Here is a tiny trained network, its code and every weight. The questions are about switching its units off for an input and a target symbol, where a switched-off unit gives its printed mean instead of its output.

import numpy as np


def w(rows, s, z=0):
    codes = np.array(rows[::2]) - 128.0
    scale = np.full(codes.shape[1], s)
    scale[-1] = z or s
    return codes * scale


def f(y):
    return np.maximum(y, 0)


def softmax(a):
    e = np.exp(a - a.max(-1, keepdims=True))
    return e / e.sum(-1, keepdims=True)


def log_softmax(a):
    a = a - a.max(-1, keepdims=True)
    return a - np.log(np.exp(a).sum(-1, keepdims=True))


def net(x, mask):
    ids = ['αβγδεζηθλμξπστφψ'.index(c) for c in x.split()]
    T = len(ids)
    res = E[ids] + P[:T]
    u = 0
    for l in range(2):
        q, k, v = (res @ M[l].T for M in (Q, K, V))
        z = softmax(np.where(np.tri(T) > 0, q @ k.T / 4**0.5, -1e9)) @ v
        res = res + np.where(mask[u], z, O[l][:, -1]) @ O[l][:, :-1]
        u += 1
        y = f(res @ A[l][:, :-1].T + A[l][:, -1])
        res = res + np.where(mask[u : u + 12], y, B[l][:, -1]) @ B[l][:, :-1]
        u += 12
    return log_softmax(res[-1] @ U[:, :-1].T + U[:, -1])


Q, K, V, O, A, B = {}, {}, {}, {}, {}, {}
E = w([
[162,145,61],'α',
[112,108,225],'β',
[150,119,46],'γ',
[141,155,175],'δ',
[160,178,174],'ε',
[59,155,206],'ζ',
[224,186,79],'η',
[100,127,117],'θ',
[171,52,101],'λ',
[104,241,93],'μ',
[72,197,34],'ξ',
[89,207,112],'π',
[78,165,113],'σ',
[178,72,126],'τ',
[143,6,80],'φ',
[72,111,56],'ψ',
],0.018)
P = w([
[152,245,55],'0',
[139,27,30],'1',
[95,2,101],'2',
[98,74,148],'3',
[75,93,154],'4',
[150,118,130],'5',
[123,81,171],'6',
],0.0079)
Q[0] = w([
[238,21,80],'L0H1',
[195,123,171],'L0H1',
[255,205,14],'L0H1',
[9,70,53],'L0H1',
],0.0059)
K[0] = w([
[151,138,206],'L0H1',
[114,157,102],'L0H1',
[42,111,75],'L0H1',
[120,245,189],'L0H1',
],0.011)
V[0] = w([
[158,157,96],'L0H1',
[97,146,211],'L0H1',
[177,159,247],'L0H1',
[150,99,187],'L0H1',
],0.013)
O[0] = w([
[157,255,97,168],'L0H1',
[98,226,206,89],'L0H1',
[236,223,78,2],'L0H1',
[142,110,122,19],'L0H1',
],0.0078,0.0049)
A[0] = w([
[162,107,184,253],'L0N1',
[178,73,137,224],'L0N2',
[124,4,133,123],'L0N3',
[172,70,140,127],'L0N4',
[63,125,151,195],'L0N5',
[191,69,128,218],'L0N6',
[92,121,148,53],'L0N7',
[163,100,146,94],'L0N8',
[86,191,132,75],'L0N9',
[160,124,113,248],'L0N10',
[132,148,73,143],'L0N11',
[140,120,166,205],'L0N12',
],0.015,0.0038)
B[0] = w([
[115,99,1,176],'L0N1',
[72,145,111,176],'L0N2',
[171,190,170,254],'L0N3',
[132,109,49,165],'L0N4',
[95,116,102,239],'L0N5',
[56,155,132,176],'L0N6',
[238,97,103,163],'L0N7',
[130,88,165,143],'L0N8',
[184,146,71,181],'L0N9',
[7,166,193,151],'L0N10',
[137,109,181,163],'L0N11',
[53,146,79,160],'L0N12',
],0.0073,0.011)
Q[1] = w([
[22,153,67],'L1H1',
[205,24,158],'L1H1',
[92,70,117],'L1H1',
[116,179,255],'L1H1',
],0.0073)
K[1] = w([
[210,176,128],'L1H1',
[127,17,249],'L1H1',
[89,199,128],'L1H1',
[150,155,198],'L1H1',
],0.011)
V[1] = w([
[142,180,49],'L1H1',
[138,253,131],'L1H1',
[76,87,42],'L1H1',
[189,129,236],'L1H1',
],0.012)
O[1] = w([
[14,44,214,238],'L1H1',
[137,1,239,253],'L1H1',
[38,217,226,170],'L1H1',
[83,92,152,24],'L1H1',
],0.0069,0.017)
A[1] = w([
[110,250,124,130],'L1N1',
[111,194,187,186],'L1N2',
[72,162,100,74],'L1N3',
[86,94,127,86],'L1N4',
[97,165,165,126],'L1N5',
[86,84,130,169],'L1N6',
[79,180,138,71],'L1N7',
[159,184,85,237],'L1N8',
[113,61,177,156],'L1N9',
[165,145,170,212],'L1N10',
[128,111,150,2],'L1N11',
[171,138,125,126],'L1N12',
],0.014,0.004)
B[1] = w([
[179,68,170,172],'L1N1',
[116,162,66,169],'L1N2',
[162,85,113,162],'L1N3',
[201,170,171,190],'L1N4',
[187,200,61,166],'L1N5',
[126,230,175,211],'L1N6',
[192,79,105,168],'L1N7',
[3,100,82,135],'L1N8',
[110,127,58,253],'L1N9',
[31,76,123,134],'L1N10',
[235,139,58,156],'L1N11',
[83,55,161,128],'L1N12',
],0.0066,0.033)
U = w([
[105,169,171,120],'α',
[135,145,161,72],'β',
[214,182,110,115],'γ',
[189,75,87,2],'δ',
[156,98,112,170],'ε',
[80,110,133,223],'ζ',
[134,125,139,120],'η',
[147,126,59,104],'θ',
[98,115,8,91],'λ',
[128,136,139,67],'μ',
[33,218,112,187],'ξ',
[151,160,107,116],'π',
[139,152,82,125],'σ',
[169,183,150,33],'τ',
[141,153,95,88],'φ',
[106,124,65,139],'ψ',
],0.012,0.0048)

Each question gives the input, a string of symbols that net reads in full, and the target symbol t.
The units are the heads (4 rows each of Q, K, V and O) and the neurons (one row each of A and B). Each row of codes is followed by its name. A weight is (code - 128) times the scale printed after its matrix; where a second scale follows, it is the last column's (O, A, B and U).
mask holds one flag per unit, layer by layer, with each layer's heads first. A switched-off unit (its flag False) gives its mean, the last column of its rows in O or B, instead of its output. The means were averaged over made-up inputs and are rounded, as every weight is.
A unit's drop is (log p(t) with every unit on - log p(t) with that unit switched off) / (log p(t) with every unit on - log p(t) with every unit switched off).
The circuit of an input: a set's keep is (log p(t) with only the set's units on - log p(t) with every unit switched off) / (log p(t) with every unit on - log p(t) with every unit switched off). Starting from the 12 units with the biggest drops (on a tie, the unit counted first), units are removed one at a time, each time the one whose removal leaves the highest keep (on an exact tie, the one counted first), for as long as the keep stays at least 0.8.
units of the circuit, in order: the units of the circuit, biggest drop first
unit that matters most: the unit with the biggest drop
k most important neurons: the k neurons with the biggest drops, biggest first
top k neurons in layer l: the k neurons of layer l with the biggest drops, biggest first
input σ β π, target ξ: units of the circuit, in order	L0N3, L1H1
input σ β ψ σ σ π δ, target ξ: units of the circuit, in order	L1N11, L1H1, L0N3
input σ δ π σ ζ ψ σ, target ξ: 3 most important neurons	L0N9, L1N1, L1N11
input ψ β ψ ξ β ξ, target λ: top 3 neurons in layer 1	L1N6, L1N8, L1N4
input σ ε σ ε ψ, target ξ: units of the circuit, in order	L0N3, L1H1
input ψ ψ β δ, target λ: units of the circuit, in order	L1H1, L0H1, L1N6
input σ π α β ψ, target ξ: units of the circuit, in order	L1H1
input ε α σ φ β ψ γ, target δ: 3 most important neurons	L1N11, L1N9, L0N10
input σ σ γ π β ε, target ξ: 2 most important neurons	L0N9, L1N1
input ξ β β, target γ: top 3 neurons in layer 0	L0N3, L0N9, L0N1
input ε δ π λ β α η, target δ: units of the circuit, in order	L1H1, L0H1, L0N10, L0N6
input ε τ μ, target δ: units of the circuit, in order	L1H1, L0H1
input σ τ ξ, target ξ: 2 most important neurons	L1N1, L0N9
input ψ β β, target λ: units of the circuit, in order	L1H1, L1N6
input σ ξ ψ ε, target ξ: units of the circuit, in order	L1H1, L0N3
input ψ ξ β δ, target λ: units of the circuit, in order	L1H1, L0H1, L1N6
input σ η γ σ δ α, target ξ: unit that matters most	L0N9
input ξ ε λ β π η φ, target γ: units of the circuit, in order	L1H1, L0N3
input σ ε σ, target ξ: 2 most important neurons	L0N3, L1N1
input σ β ψ ζ, target ξ: unit that matters most	L1N1
input ξ ζ ψ, target γ: top 2 neurons in layer 1	L1N9, L1N5
